Each new row is followed by what is left of it after taking away its nearest point in the smallest flat space through zero that holds the rows named last above it.
In the rows, zero is written as 128.
fata (3 x 11):
[[110 103 125 102 131 115 158 136 184  61 117]
 [137 137 110 115 107  98 127 127 180  53 136]
 [126 125 120 117 121 111 136 128 166  84 124]]
New rows:
[153 141 124 101  89 114 111 145 134 118 112] | [142 126 134  98 102 128 122 150 122 134 107]
[111 105 108  84 157 121 128  92 171 114 124] | [125 120 109  95 152 132 109  93 134 136 145]
Bifi:
[[150 134 169 182 163 130 138  81 141  92 112]
 [133 158 139 168 138 123 149 128 142 129 142]
 [130 182 146 189 138 106 153 132 161 135 122]]
New rows:
[127 124 160 161 123 101 114 140 174 108 116] | [126 105 145 135 116 117 113 148 154 112 145]
[105 141 123 136 136 113 120 132 133 177 120] | [114 122 130 134 147 127 119 114 121 161 130]
[148 112 148 130 144 113 118 119 127  81  77] | [141 128 126 126 131 118 135 151 121 104 123]
zunav:
[[136 144 116 135 125 142 177 119 137 111 119]
 [128 156 124 156  92 155 206 111 118  95 144]]
New rows:
[126 125 134 141  77 139 161 135  93 133 135] | [135 115 125 121 109 128 139 142 113 147 110]
[119 137 153 172  85 166 138 126 123 127 159] | [132 128 139 149 125 155 120 133 150 141 125]
[139 133 108 123 179 107 127 129 143 144 103] | [126 137 123 142 145 114 132 125 118 136 135]
Lezat, 2 rows:
[[150 141 112 127 157 159 151 134 143 129 145]
 [101 150 127 138 130 110 118 159 105 126 105]]
New rows:
[119 159  95 121 155 151 150 159 142 121 169] | [106 132 115 117 118 122 127 135 136 121 160]
[ 98 125  93 110  97 145  87 109 127 136 120] | [105 135  85 111 112 158  97 117 131 136 125]
[130 148  95 151 145 131 138 174 131 135 122] | [135 117 110 143 118 120 127 141 139 136 128]
zive, 2 rows:
[[111 101 124 122  97 141 119 103 109 147 109]
 [104  88 121 120  86 146 117  92  99 155 101]]
New rows:
[122 112 120 115 102 157 129 111  91 172 128] | [138 141 127 119 126 146 133 136 114 154 146]
[139 121 137 103 160 116 128 139 166 120 194] | [125  96 132  98 135 127 122 117 148 136 178]
[136 152 153  70 136 137 162 160 130 124 132] | [128 135 148  68 126 142 162 147 115 133 123]
paz (5 x 11):
[[170 159 152 154 126 133 130 140 151 130 107]
 [154 124 144 129 140 139 131  91 122 165 116]
 [159 108 145 110 146 148 102  94 110 164  97]
 [150 119 138 157 127 142 131 103 129 135 105]
 [174 135 153 152 151 153 134  92  79 141 107]]
New rows:
[151 108  73 111 147 109  96  96 111 123  98] | [153 140  77 126 141  96 122 111 130 120 118]
[106 113  94 135 137 143 147 106 134  92 136] | [134 135 112 117 147 143 135 117 142 111 127]
[ 83 108 167 128 142 159  99 129  90 120 131] | [ 92 129 175 140 133 149 116 133 130 134 137]
gavol, 2 rows:
[[131  84 119 102 120  88 132 124 121 112 184]
 [133 162 147 147 123 152 142 142 133 145  93]]
New rows:
[122 144 147 111 123 187 102  84 154 147 133] | [129 131 155 102 111 169 118  92 152 146 156]
[114 114  85 100 138 138  92 134 138 119 135] | [126 130 110 107 121 140 121 155 140 133 130]
[155 106 148 112 112 124 139 137 140 124 166] | [146 122 138 123 127 146 118 126 143 125 136]
temus, 2 rows:
[[115 126 137 112 170 134 128 173 129 145 114]
 [152 130 129 137  86 115 115  85 144 112 137]]
New rows:
[160 112 123 127 166 114 145 156 131 133 122] | [164 113 116 137 144 113 149 132 126 124 131]
[ 92 136 127 109 152 145 132  99  89 134 135] | [111 136 141 101 145 133 112  94 115 133 130]
zot, 5 rows:
[[145 106 174 171 125 116 129 140  91 149 153]
 [184 179 124 128 138 113 114 131 110 130  84]
 [135  90 130 143 121 118 137 126 132 106 111]
 [126 164 160 159 157 120 141 129 126 189 131]
 [ 91 103 115 167 144 153 155 110 116  74 140]]
New rows:
[153 116 150 112 131 147 105 106 145 111 131] | [144 124 154 123 142 149 113 103 146 120 133]
[115 149  91 114 127 138 131  79 151 147 119] | [136 124 114 134 114 129 125  89 123 142 132]
[ 99 155 134 126 159 107 141 134 148 133  71] | [103 132 144 119 134 114 122 146 117 118 113]
pob, 3 rows:
[[ 99 169 106 134 128 162 140 135 149 114  81]
 [ 80 158 115 137 123 120 117 151 128 142 100]
 [ 64 160 117 137 122 101 109 159 119 157 105]]
New rows:
[151 122 132 100 131 164 141 110 139  91 132] | [119 126 132 108 124 133 119 132 125 114 132]
[157 140 139  86 113 134 114 137 145 136  63] | [158 132 147  79 116 115 113 134 134 149  82]
fet:
[[128 101 136 124 120 139 126 148 114 148 102]
 [ 95 146 138 150 125  84 157 110 162 111 112]
 [114 105 112 112 124 106 121 163 133  99 131]
 [149 119 123 167 131  92 172 141 132 102 117]
 [166 108  83 145 159 149 170 117  93 127 131]]
New rows:
[134 123 100 109 181 129 134  96 111 101 114] | [140 128 142 116 156 120 113 117 121 110 104]
[143 135 136 121 150 174 106 121 128 147 155] | [124 122 136 134 145 138 130 136 143 129 134]
Dav (5 x 11):
[[118  95  81 134 139  83 131 162 144 169 167]
 [137 123 104 133 136  99 109 169 152 177 141]
 [121 129 111 104 132 110 148 134 155 187 131]
 [118 106  88 117 140  92 140 152 153 193 150]
 [122 104 106 145 115  93 131 140 163 160 137]]
New rows:
[140 107 146  72 146 107 123 150 114 116 104] | [137  99 147  87 130  96 125 145 129 109 103]
[131 113 130  91 137 117  72 133 111 112 124] | [122 113 132  88 120 107  94 118 131 118 123]
[ 98 120 104 117 131 107 126 150 102 114 140] | [105 132 123 119 118 118 121 139 119 124 111]
lur, 4 rows:
[[ 84 158 103 111 153 145 120 104 148 133 146]
 [103 155 111 124 140 145 119 113 142 130 136]
 [ 96 156  95 115 137 138 113 118 155 137 142]
 [ 68 165  81 120 152 140 116 109 155 133 143]]
New rows:
[133  91 126  75 133 130 128 102 145  97 160] | [134 109 113 122 118 137 123 113 137  84 134]
[108 106 145 149 151 128 130 147 156 111 136] | [120 113 149 145 143 136 122 147 163 115 138]
Romab:
[[110 168 167 173 148 150 163 172  97 117 105]
 [123 157 128 144 150 129 109 132 153  93 120]
 [ 84 150 117 126 157 151 168 115 140 149 117]
 [128 141 146 114 164 139 143 157  78 120 106]
 [145  97  89 123 154 194  76 143 135 129 117]]
New rows:
[134 145 130 100 159 116 135 120  95 131 135] | [136 139 126 133 135 130 124 121 121 135 143]
[133 139 117 161  77 147 149 148 148 166 104] | [142 147 112 118 110 124 131 141 137 139  97]
Mif:
[[108 138 104 113  94 123 138 166 181 125  91]
 [ 96 132 144 140 179 145  58 141 124 109 125]
 [116 100  76 111 136 126 168 153 154 139 144]
 [148 150 143 108 157 165 102 113 109 122 127]
 [130 182 136 147 135 126 150 114 142 167  89]]
New rows:
[ 96 152 103 124 144 132 121 112 141 158 105] | [111 127 113 117 119 126 117 105 122 137 125]
[118 116 144 152 168 116 130 119 142 106 139] | [135 126 142 132 144 124 143 119 150 103 128]
votam, 5 rows:
[[179 125 145 160 113  85 123 119 146 178 125]
 [153 155 127 170 150 105 124 163 159  72 135]
 [117 112 156 164 124 161  95  88 113 106  91]
 [144 128  96 164 114 126 130 111 155 120 131]
 [110 113 116 159 156 123  86 152 114 156  91]]
New rows:
[124  86  98 137 166 135 123 149 143 153 139] | [137  92 135 129 154 142 133 128 142 130 146]
[135 131 141 137 135 134 190 182 127 147 119] | [129 121 139 153 124 154 181 153 125 139 107]
[140 126  85 122 114 112 159 142 131 125 136] | [135 120 122 129 120 121 139 133 113 120 115]
gozod, 2 rows:
[[147 126  84  94 149 134 141 143 108 156 129]
 [155 126  66  80 157 136 146 149  99 167 129]]
New rows:
[120 136 127 104 105  95 148  91 114 129 136] | [115 122 129 107 114 103 153  93 129 136 143]
[102  67 147 142 151 117 117 157 160 152 122] | [117 101 135 129 131  99 107 155 120 140 105]
pogon, 3 rows:
[[132 107 125 111 123 131 143 102 102 118 121]
 [128  92 113 135 117 127 147 128  99 122 127]
 [124  97 111 147 117 129 144 143 102 132 131]]
New rows:
[126 101 147  72 144 128  96  79 114 126 138] | [117  99 135 112 140 124  91 127 125 141 150]
[117 141 153 103 133 127 136  98 132  93  63] | [107 135 140 139 127 131 138 138 126 115  73]
kovu:
[[103  93 151 121 147 132 113 122 121 134 149]
 [124  61 102 103 116 158 190 149 134 123 141]
 [142 103 148 136  90 109 124 155 107 120 137]
 [122  96 101 133 141 134 125 131 166 122 153]
 [ 82 109 104 122  79 111 141  64  98 112 146]]
New rows:
[170 158 114 110 139 143 180 116 118 158 113] | [155 126 128 127 133 119 137 112 123 151 148]
[108  94 140 113 136 111 118 126 114 104 152] | [128 130 126 115 139 116 129 132 124 105 129]
nutal (4 x 11):
[[ 99 132 120 104 140 106 117 118 137 132 116]
 [ 86 137 120 104 123 105 110 113 144 121 139]
 [ 80 152 123 114 130  97 117 119 139 139 123]
 [ 86 130 134 116 129 104 117 118 150 128 115]]
New rows:
[124 152 101 108 141 147 110 139 180 153 137] | [137 143 112 123 137 157 117 145 181 151 133]
[140 100 174 125  98 136 162 144 104 164 129] | [121 105 156  96 103 122 148 132 106 160 139]
Puro (3 x 11):
[[168 150  97 145 140 153 186 159 109 171 140]
 [138 122 105 113 136 147 128 109 182 157 128]
 [120 110 121 104 129 136 104  95 187 135 122]]
New rows:
[125 172 152 140 142  99 116 124 138  97 127] | [141 157 144 123 138 120 146 118 144 107 125]
[112 123 171 110 110  81 149 114 143  83 121] | [130 145 145 126 125  91 163 128 155 118 130]
[ 79 136 127 133 144 104 118 141 117 104 138] | [ 96 126 114 119 144 125 144 135 131 121 138]
zumi, 3 rows:
[[153 138 168 111 108 148 185 120 167  97 122]
 [148  81  89 116 158  87 110 103 103 118 140]
 [137 191  86 153 140 105 146 129 150 113 116]]
New rows:
[126 174 127 145 152 115 135 124 151 113  86] | [122 128 145 129 150 122 118 120 132 123  95]
[129 112 181  90 110 137 103 123 146 140 115] | [134 138 141 105 127 111 100 120 147 134 111]
Pib:
[[123 148 154  97 162 122 178  88 127 143 105]
 [168 161 111 123 146  80 160 111  93 114 144]
 [ 93  96 170 114  74 102  87 141 161 131 111]
 [157 142 127 117 114  52 141  97 109 104 111]
 [114 135 148  91 137  65 124 135 117 126 103]]
New rows:
[152 117 156  91 174 143 162 123 130 170 140] | [162  97 132 115 139 127 123 130 131 145 128]
[131 156 156 127 146 175 117 120 105 114 143] | [131 149 157 124 130 146 103 118 105 103 128]
sipo (4 x 11):
[[139 139 197 115 118 124 118 136 119 134 143]
 [159 123 121 189 101 102 180 159 149 126 120]
 [123 101 222 101 134 118 123 117 123 129 115]
 [133 105 134 168 125 118 154 158 127 127 141]]
New rows:
[131 159 139 127 100 127 103 106 133 136 147] | [118 123 130 142 113 123 118 109 134 131 138]
[158 138 152 130 123 117 124 148 100 107 174] | [148 123 124 120 132 115 130 121 114 101 138]
[158 127 144 114 126 144 131 153 137 163 153] | [149 114 124 110 134 143 135 138 144 159 132]
fivi, 5 rows:
[[114 151 120 110 111 120 118 143 170 114 111]
 [130 129 133  82 164 146 116 131 131 103  84]
 [128 147 158 128 119 129 131 110 120 126  99]
 [114 136 100 136 124 114 144  92 106 117 152]
 [168 119 169  96 178 124  89 113 100  93 136]]
New rows:
[142  95 147 150 116  95 172 134 142 133 128] | [139 100 138 127 131  95 166 127 144 113 119]
[132  91 147 164 129 147 137 115 170 130 158] | [123 104 143 144 137 149 139  99 167 112 135]
ziz:
[[184 104 137 129 123 149 121 157 167 137  62]
 [127 175 162 112 120 100 149 108 171 124 102]]
New rows:
[104 179 157 103 138 127 153 114 115 129 140] | [129 143 143 112 140 151 139 138 109 135 125]
[110 121 102 161 149 167 106 142  96 127 135] | [113 151 125 150 143 150 119 131 127 125 114]
[ 98 168 137 113 120 111 182  91 155 124 129] | [121 120 112 127 125 142 162 119 135 131 125]
suzib, 4 rows:
[[131 135 115  92 174 150 135 132 119 144 165]
 [131 124 109 111 154 150 127 159 119 144 159]
 [ 97 130 111  84 125 126 105  94 142 124 148]
 [ 70 114 105  82 113 133 115 108 147 125 139]]
New rows:
[113 119 100 118 124 131 106 124  85 115 160] | [118 121 119 136 125 126 130 118  83 111 136]
[107 173 118 103 135 174 121 111 148 119 139] | [122 169 127 136 120 169 125 131 144 117 122]
